Here is a tiny trained network, its code and every weight. The questions are about switching its units off for an input and a target symbol, where a switched-off unit gives its printed mean instead of its output.

import numpy as np


def w(rows, s, z=0):
    codes = np.array(rows[::2]) - 128.0
    scale = np.full(codes.shape[1], s)
    scale[-1] = z or s
    return codes * scale


def f(y):
    return y / 2 * (1 + np.tanh(0.7978845608 * (y + 0.044715 * y**3)))


def softmax(a):
    e = np.exp(a - a.max(-1, keepdims=True))
    return e / e.sum(-1, keepdims=True)


def log_softmax(a):
    a = a - a.max(-1, keepdims=True)
    return a - np.log(np.exp(a).sum(-1, keepdims=True))


def net(x, mask):
    ids = ['ΘΞαγλμπτω'.index(c) for c in x.split()]
    T = len(ids)
    res = E[ids] + P[:T]
    u = 0
    for l in range(3):
        r = res
        for j in range(2):
            rows = slice(3 * j, 3 * j + 3)
            q, k, v = (r @ M[l][rows].T for M in (Q, K, V))
            z = softmax(np.where(np.tri(T) > 0, q @ k.T / 3**0.5, -1e9)) @ v
            o = O[l][rows]
            res = res + np.where(mask[u + j], z, o[:, -1]) @ o[:, :-1]
        u += 2
        y = f(res @ A[l][:, :-1].T + A[l][:, -1])
        res = res + np.where(mask[u : u + 4], y, B[l][:, -1]) @ B[l][:, :-1]
        u += 4
    return log_softmax(res[-1] @ U[:, :-1].T + U[:, -1])


Q, K, V, O, A, B = {}, {}, {}, {}, {}, {}
E = w([
[241,157,103,153],'Θ',
[154,109,115,246],'Ξ',
[184,252,191,41],'α',
[98,35,148,128],'γ',
[168,145,90,38],'λ',
[60,58,154,28],'μ',
[215,193,192,169],'π',
[55,99,177,199],'τ',
[140,122,102,63],'ω',
],0.015)
P = w([
[255,132,233,38],'0',
[63,217,31,151],'1',
[66,217,60,147],'2',
[74,219,65,121],'3',
[177,130,208,130],'4',
[179,137,215,126],'5',
],0.0044)
Q[0] = w([
[207,94,144,136],'0.h1',
[245,255,105,121],'0.h1',
[151,131,179,116],'0.h1',
[29,85,80,102],'0.h2',
[168,119,92,163],'0.h2',
[119,135,49,159],'0.h2',
],0.0087)
K[0] = w([
[171,31,131,154],'0.h1',
[203,154,207,167],'0.h1',
[180,108,228,102],'0.h1',
[145,2,96,89],'0.h2',
[20,130,160,181],'0.h2',
[151,106,117,175],'0.h2',
],0.0073)
V[0] = w([
[127,166,104,140],'0.h1',
[81,85,91,162],'0.h1',
[111,175,85,191],'0.h1',
[120,130,107,187],'0.h2',
[90,255,113,93],'0.h2',
[154,129,60,39],'0.h2',
],0.0094)
O[0] = w([
[136,107,192,86,122],'0.h1',
[172,115,155,106,131],'0.h1',
[46,175,23,98,154],'0.h1',
[185,152,116,253,171],'0.h2',
[178,247,124,146,92],'0.h2',
[161,53,112,111,3],'0.h2',
],0.006,0.0032)
A[0] = w([
[117,185,47,91,4],'0.n1',
[39,3,145,201,32],'0.n2',
[244,78,161,24,86],'0.n3',
[155,34,217,193,174],'0.n4',
],0.0048,0.0024)
B[0] = w([
[65,131,134,33,97],'0.n1',
[141,131,117,2,229],'0.n2',
[102,67,185,116,184],'0.n3',
[73,229,105,213,252],'0.n4',
],0.0085,0.0026)
Q[1] = w([
[253,160,142,138],'1.h1',
[157,200,79,50],'1.h1',
[122,185,110,113],'1.h1',
[98,73,196,202],'1.h2',
[194,107,151,201],'1.h2',
[201,94,197,138],'1.h2',
],0.013)
K[1] = w([
[91,187,70,143],'1.h1',
[157,118,165,124],'1.h1',
[155,121,203,164],'1.h1',
[111,87,163,207],'1.h2',
[115,189,89,162],'1.h2',
[133,119,2,157],'1.h2',
],0.014)
V[1] = w([
[245,115,171,72],'1.h1',
[72,62,2,61],'1.h1',
[182,177,87,70],'1.h1',
[190,156,198,62],'1.h2',
[76,169,103,151],'1.h2',
[92,130,124,87],'1.h2',
],0.0073)
O[1] = w([
[93,142,163,156,47],'1.h1',
[164,129,151,2,2],'1.h1',
[137,93,104,164,44],'1.h1',
[192,94,207,196,84],'1.h2',
[67,78,50,126,182],'1.h2',
[72,59,246,28,94],'1.h2',
],0.0059,0.0036)
A[1] = w([
[172,111,129,142,80],'1.n1',
[7,123,191,132,156],'1.n2',
[200,98,120,158,253],'1.n3',
[157,62,171,88,20],'1.n4',
],0.011,0.0025)
B[1] = w([
[49,175,80,72,123],'1.n1',
[98,157,160,45,254],'1.n2',
[92,183,2,61,176],'1.n3',
[165,97,92,193,206],'1.n4',
],0.011,0.0061)
Q[2] = w([
[78,101,35,102],'2.h1',
[70,119,66,188],'2.h1',
[110,10,179,150],'2.h1',
[97,95,49,2],'2.h2',
[122,184,134,36],'2.h2',
[188,196,100,155],'2.h2',
],0.0087)
K[2] = w([
[7,138,113,226],'2.h1',
[117,122,112,108],'2.h1',
[102,24,122,72],'2.h1',
[190,99,75,162],'2.h2',
[143,174,174,178],'2.h2',
[212,171,108,200],'2.h2',
],0.011)
V[2] = w([
[110,125,82,81],'2.h1',
[2,175,170,126],'2.h1',
[160,152,23,150],'2.h1',
[118,152,215,154],'2.h2',
[217,200,97,93],'2.h2',
[22,129,175,78],'2.h2',
],0.0099)
O[2] = w([
[145,79,158,146,137],'2.h1',
[225,81,3,87,171],'2.h1',
[74,51,88,100,253],'2.h1',
[89,107,169,114,107],'2.h2',
[210,157,170,120,146],'2.h2',
[253,123,51,141,109],'2.h2',
],0.0065,0.008)
A[2] = w([
[119,62,83,191,91],'2.n1',
[88,123,83,112,24],'2.n2',
[162,133,54,161,252],'2.n3',
[152,250,177,174,237],'2.n4',
],0.011,0.0041)
B[2] = w([
[108,204,210,121,222],'2.n1',
[239,177,124,74,203],'2.n2',
[106,156,147,174,247],'2.n3',
[147,1,103,146,200],'2.n4',
],0.01,0.011)
U = w([
[40,51,18,222,100],'Θ',
[52,100,70,68,178],'Ξ',
[179,152,2,120,89],'α',
[78,101,161,154,92],'γ',
[196,193,207,65,109],'λ',
[105,182,170,191,255],'μ',
[109,122,116,139,58],'π',
[139,78,104,188,193],'τ',
[52,87,172,163,69],'ω',
],0.0095,0.0038)

Each question gives the input, a string of symbols that net reads in full, and the target symbol t.
The units are the heads (3 rows each of Q, K, V and O) and the neurons (one row each of A and B). Each row of codes is followed by its name. A weight is (code - 128) times the scale printed after its matrix; where a second scale follows, it is the last column's (O, A, B and U).
mask holds one flag per unit, layer by layer, with each layer's heads first. A switched-off unit (its flag False) gives its mean, the last column of its rows in O or B, instead of its output. The means were averaged over made-up inputs and are rounded, as every weight is.
A unit's drop is (log p(t) with every unit on - log p(t) with that unit switched off) / (log p(t) with every unit on - log p(t) with every unit switched off).
The circuit of an input: a set's keep is (log p(t) with only the set's units on - log p(t) with every unit switched off) / (log p(t) with every unit on - log p(t) with every unit switched off). Starting from the 12 units with the biggest drops (on a tie, the unit counted first), units are removed one at a time, each time the one whose removal leaves the highest keep (on an exact tie, the one counted first), for as long as the keep stays at least 0.8.
units of the circuit, in order: the units of the circuit, biggest drop first
most important unit: the unit with the biggest drop
k most important neurons: the k neurons with the biggest drops, biggest first
top k neurons in layer l: the k neurons of layer l with the biggest drops, biggest first
heads that matter: for each layer, one digit per head in row order, 1 if its drop is at least 0.15 and else 0, layers parted by /
input λ Ξ Ξ τ α, target τ: most important neuron	2.n4
input Ξ τ τ, target Ξ: 3 most important neurons	1.n2; 0.n4; 0.n2
input τ μ τ, target α: units of the circuit, in order	2.h1; 2.h2
input μ τ Ξ τ γ, target α: 3 most important neurons	1.n2; 1.n3; 2.n1
input Ξ Ξ λ, target Ξ: units of the circuit, in order	2.h1; 1.h2; 0.h1
input α Ξ τ Ξ Ξ, target μ: heads that matter	01 / 00 / 10
input γ α Ξ γ, target λ: 4 most important neurons	0.n4; 1.n3; 0.n2; 1.n2
input γ γ ω τ, target λ: units of the circuit, in order	0.h2; 1.h1; 2.h1
input τ γ ω, target α: 2 most important neurons	2.n1; 1.n4
input Ξ τ τ Ξ γ, target α: units of the circuit, in order	2.h1; 1.h2
input α Ξ α τ, target Θ: heads that matter	01 / 11 / 10
input λ Ξ Ξ μ Ξ, target μ: units of the circuit, in order	2.n1; 1.n2; 2.n4
input μ α λ, target τ: 2 most important neurons	2.n4; 1.n2
input μ Ξ Ξ λ, target τ: 4 most important neurons	2.n4; 1.n3; 0.n3; 1.n2
input μ ω Ξ γ, target τ: heads that matter	11 / 11 / 10
input Ξ Ξ Ξ ω λ, target Ξ: top neuron in layer 2	2.n3
input Ξ λ μ Ξ Θ, target α: 3 most important neurons	1.n3; 2.n2; 1.n4
input λ λ τ, target ω: top 2 neurons in layer 1	1.n4; 1.n3
input μ λ τ, target τ: 3 most important neurons	2.n4; 1.n2; 0.n3
input Ξ Ξ Ξ Ξ τ ω, target Ξ: most important unit	2.h1
input μ μ μ τ, target τ: top 3 neurons in layer 2	2.n4; 2.n1; 2.n2
